Below is a small trained network, with its code and all its weights. Each question gives an input and a class and asks what happens when units are switched off, that is, made to give their printed mean instead of their output.

import numpy as np


def w(rows, s, z=0):
    codes = np.array(rows[::2]) - 128.0
    scale = np.full(codes.shape[1], s)
    scale[-1] = z or s
    return codes * scale


def f(y):
    return np.maximum(y, 0)


def log_softmax(a):
    a = a - a.max(-1, keepdims=True)
    return a - np.log(np.exp(a).sum(-1, keepdims=True))


def net(x, mask):
    res = np.array(x, float).reshape(1, 8) / 4 @ E
    y = f(res @ A[0][:, :-1].T + A[0][:, -1])
    res = res + np.where(mask, y, B[0][:, -1]) @ B[0][:, :-1]
    return log_softmax(res[-1] @ U[:, :-1].T + U[:, -1])


A, B = {}, {}
E = w([
[127,128,129],'x0',
[128,128,127],'x1',
[129,128,128],'x2',
[128,128,127],'x3',
[155,8,107],'x4',
[235,160,94],'x5',
[159,118,254],'x6',
[128,127,128],'x7',
],0.0073)
A[0] = w([
[76,120,102,160],'N1',
[47,117,85,177],'N2',
[127,164,120,179],'N3',
[125,9,153,141],'N4',
[189,76,48,111],'N5',
[184,171,32,124],'N6',
[196,136,166,72],'N7',
[114,120,155,125],'N8',
[132,93,153,101],'N9',
[76,151,197,133],'N10',
[105,119,116,116],'N11',
[86,104,212,120],'N12',
[150,36,114,163],'N13',
[40,116,80,171],'N14',
[176,134,155,85],'N15',
[116,172,135,204],'N16',
[117,233,120,255],'N17',
[129,89,134,141],'N18',
[107,160,162,164],'N19',
[209,138,173,65],'N20',
[126,121,136,124],'N21',
[167,133,149,93],'N22',
],0.015,0.0034)
B[0] = w([
[181,167,130,180],'N1',
[205,200,133,211],'N2',
[108,147,88,174],'N3',
[186,48,5,225],'N4',
[119,36,253,220],'N5',
[56,20,78,234],'N6',
[195,194,125,179],'N7',
[92,113,128,149],'N8',
[121,113,77,154],'N9',
[28,133,204,192],'N10',
[158,135,129,147],'N11',
[24,72,112,193],'N12',
[221,33,124,213],'N13',
[209,210,133,216],'N14',
[175,173,125,164],'N15',
[72,181,125,186],'N16',
[50,219,15,254],'N17',
[151,101,91,162],'N18',
[81,154,184,175],'N19',
[210,206,123,190],'N20',
[121,123,120,135],'N21',
[166,163,127,157],'N22',
],0.034,0.0084)
U = w([
[153,251,134,128],'0',
[68,73,19,253],'1',
[253,138,146,48],'2',
[108,27,230,73],'3',
[17,121,210,111],'4',
],0.0052,0.00054)

Each question gives the input, the list of numbers given to net, and the class t.
The units are the neurons (one row each of A and B). Each row of codes is followed by its name. A weight is (code - 128) times the scale printed after its matrix; where a second scale follows, it is the last column's (A, B and U).
mask holds one flag per neuron, in row order. A switched-off neuron (its flag False) gives its mean, the last column of its row in B, instead of its output. The means were averaged over made-up inputs and are rounded, as every weight is.
A unit's drop is (log p(t) with every unit on - log p(t) with that unit switched off) / (log p(t) with every unit on - log p(t) with every unit switched off).
The circuit of an input: a set's keep is (log p(t) with only the set's units on - log p(t) with every unit switched off) / (log p(t) with every unit on - log p(t) with every unit switched off). Starting from the 12 units with the biggest drops (on a tie, the unit counted first), units are removed one at a time, each time the one whose removal leaves the highest keep (on an exact tie, the one counted first), for as long as the keep stays at least 0.8.
circuit, biggest first: the units of the circuit, biggest drop first
unit that matters most: the unit with the biggest drop
top k neurons: the k neurons with the biggest drops, biggest first
drop when u is switched off: that unit's drop, to one decimal
input [4,-6,-6,3,-6,-7,1,8], class 4: circuit, biggest first => (N10)
input [-5,-3,-6,0,-5,1,4,7], class 0: top 2 neurons => (N6; N5)
input [-5,8,-1,7,-4,-7,1,-1], class 4: top 3 neurons => (N10; N12; N20)
input [3,1,-6,-4,-3,1,5,-4], class 0: top 4 neurons => (N6; N5; N20; N7)
input [4,2,-4,-2,-8,-6,2,-5], class 4: top 2 neurons => (N10; N12)
input [6,-1,-2,2,1,1,-3,3], class 3: top 2 neurons => (N17; N4)
input [1,-6,-4,-2,1,5,-2,4], class 3: circuit, biggest first => (N5; N17)
input [-5,5,-7,4,-8,-1,0,-4], class 0: top 2 neurons => (N17; N6)
input [-4,-5,4,7,-4,1,5,0], class 0: top 4 neurons => (N6; N5; N20; N7)
input [-6,-8,3,2,-1,-5,0,-3], class 0: top 4 neurons => (N6; N5; N14; N2)
input [-7,-8,-6,-6,7,1,-8,-2], class 3: top 2 neurons => (N5; N6)
input [-1,-5,-6,-4,-2,0,-5,1], class 0: top 2 neurons => (N4; N14)
input [4,7,-5,1,3,0,-8,-3], class 2: top 2 neurons => (N14; N2)
input [-5,-7,-6,-4,7,7,-8,-3], class 3: unit that matters most => N5
input [-2,2,0,1,-6,-7,3,3], class 4: drop when N4 is switched off => 0.0
input [-5,4,-1,2,3,6,2,2], class 2: drop when N20 is switched off => 0.1
input [1,5,-7,4,4,4,-7,-5], class 3: drop when N5 is switched off => 0.2
input [-6,6,0,-8,5,2,-3,8], class 3: drop when N5 is switched off => 0.3
